Here is a tiny trained network, its code and every weight. The questions are about switching its units off for an input and a class, where a switched-off unit gives its printed mean instead of its output.

import numpy as np


def w(rows, s, z=0):
    codes = np.array(rows[::2]) - 128.0
    scale = np.full(codes.shape[1], s)
    scale[-1] = z or s
    return codes * scale


def f(y):
    return np.maximum(y, 0)


def log_softmax(a):
    a = a - a.max(-1, keepdims=True)
    return a - np.log(np.exp(a).sum(-1, keepdims=True))


def net(x, mask):
    res = np.array(x, float).reshape(1, 7) / 4 @ E
    y = f(res @ A[0][:, :-1].T + A[0][:, -1])
    res = res + np.where(mask, y, B[0][:, -1]) @ B[0][:, :-1]
    return log_softmax(res[-1] @ U[:, :-1].T + U[:, -1])


A, B = {}, {}
E = w([
[127,129,128,128,128,128,128],'x0',
[129,128,128,128,128,128,128],'x1',
[8,78,136,132,115,162,98],'x2',
[134,126,130,5,31,126,144],'x3',
[129,128,128,128,128,130,128],'x4',
[130,107,11,122,127,108,104],'x5',
[127,129,128,128,128,127,128],'x6',
],0.017)
A[0] = w([
[130,107,2,124,128,105,98,140],'neuron 1',
[85,107,131,160,150,143,105,129],'neuron 2',
[127,142,216,131,128,140,146,244],'neuron 3',
[84,101,132,95,90,151,118,59],'neuron 4',
[166,152,122,169,180,115,133,205],'neuron 5',
[148,139,127,106,113,118,140,138],'neuron 6',
[88,106,132,156,150,143,106,129],'neuron 7',
[164,149,129,84,92,109,151,145],'neuron 8',
[111,120,126,142,139,136,117,144],'neuron 9',
[118,124,129,132,131,131,125,140],'neuron 10',
[173,153,126,78,92,105,157,131],'neuron 11',
[170,153,123,160,167,115,135,200],'neuron 12',
[89,106,132,155,147,143,107,132],'neuron 13',
[127,142,223,132,128,140,148,253],'neuron 14',
[169,150,123,151,154,113,136,189],'neuron 15',
[89,98,133,96,88,148,118,61],'neuron 16',
],0.015,0.0063)
B[0] = w([
[125,3,110,112,94,109,107,250],'neuron 1',
[149,116,103,157,154,157,97,195],'neuron 2',
[130,218,143,141,165,145,141,212],'neuron 3',
[89,140,176,107,107,100,137,190],'neuron 4',
[78,126,169,101,98,99,133,220],'neuron 5',
[144,125,115,126,126,128,141,166],'neuron 6',
[148,118,105,157,154,157,99,191],'neuron 7',
[157,137,101,127,135,137,157,205],'neuron 8',
[122,117,121,134,134,136,113,160],'neuron 9',
[126,128,129,134,131,132,124,142],'neuron 10',
[172,131,89,141,136,147,165,213],'neuron 11',
[92,129,163,100,102,98,139,207],'neuron 12',
[137,119,112,153,152,154,107,189],'neuron 13',
[130,219,144,141,162,144,140,219],'neuron 14',
[112,129,146,101,114,98,141,194],'neuron 15',
[86,140,175,103,109,100,140,189],'neuron 16',
],0.017,0.02)
U = w([
[29,182,227,92,121,93,158,248],'0',
[47,67,170,59,39,54,107,136],'1',
[254,181,90,133,161,168,178,106],'2',
[245,74,18,110,93,121,150,28],'3',
[157,159,116,202,209,202,71,118],'4',
[139,58,28,179,146,160,54,74],'5',
],0.0078,0.0013)

Each question gives the input, the list of numbers given to net, and the class t.
The units are the neurons (one row each of A and B). Each row of codes is followed by its name. A weight is (code - 128) times the scale printed after its matrix; where a second scale follows, it is the last column's (A, B and U).
mask holds one flag per neuron, in row order. A switched-off neuron (its flag False) gives its mean, the last column of its row in B, instead of its output. The means were averaged over made-up inputs and are rounded, as every weight is.
A unit's drop is (log p(t) with every unit on - log p(t) with that unit switched off) / (log p(t) with every unit on - log p(t) with every unit switched off).
The circuit of an input: a set's keep is (log p(t) with only the set's units on - log p(t) with every unit switched off) / (log p(t) with every unit on - log p(t) with every unit switched off). Starting from the 12 units with the biggest drops (on a tie, the unit counted first), units are removed one at a time, each time the one whose removal leaves the highest keep (on an exact tie, the one counted first), for as long as the keep stays at least 0.8.
circuit, biggest first: the units of the circuit, biggest drop first
unit that matters most: the unit with the biggest drop
k most important neurons: the k neurons with the biggest drops, biggest first
drop when u is switched off: that unit's drop, to one decimal
input [-5,-8,1,-7,-4,4,5], class 5: 2 most important neurons	neuron 2; neuron 7
input [4,-2,0,-8,-8,2,4], class 1: unit that matters most	neuron 5
input [4,1,0,-6,-8,2,-8], class 1: 3 most important neurons	neuron 5; neuron 12; neuron 11
input [-2,-7,7,0,0,5,-5], class 5: 2 most important neurons	neuron 5; neuron 2
input [6,1,0,1,-5,5,0], class 3: 2 most important neurons	neuron 5; neuron 12
input [7,-7,0,-4,5,1,-2], class 1: 3 most important neurons	neuron 14; neuron 3; neuron 5
input [6,4,-7,7,0,1,1], class 3: 2 most important neurons	neuron 14; neuron 3
input [6,-7,8,-6,7,1,2], class 5: 2 most important neurons	neuron 14; neuron 3
input [8,0,-1,-8,1,-3,-6], class 0: 2 most important neurons	neuron 5; neuron 12
input [7,1,0,8,6,3,5], class 3: 3 most important neurons	neuron 11; neuron 8; neuron 5
input [-4,-2,2,7,0,-1,2], class 0: 3 most important neurons	neuron 1; neuron 16; neuron 4
input [4,-4,-7,3,-1,1,7], class 3: drop when neuron 14 is switched off	0.7
input [-5,-1,1,-1,1,3,1], class 5: drop when neuron 16 is switched off	0.3
input [6,8,-1,6,-5,8,-6], class 3: circuit, biggest first	neuron 11
input [0,-3,-3,1,-8,-4,2], class 2: drop when neuron 16 is switched off	0.2
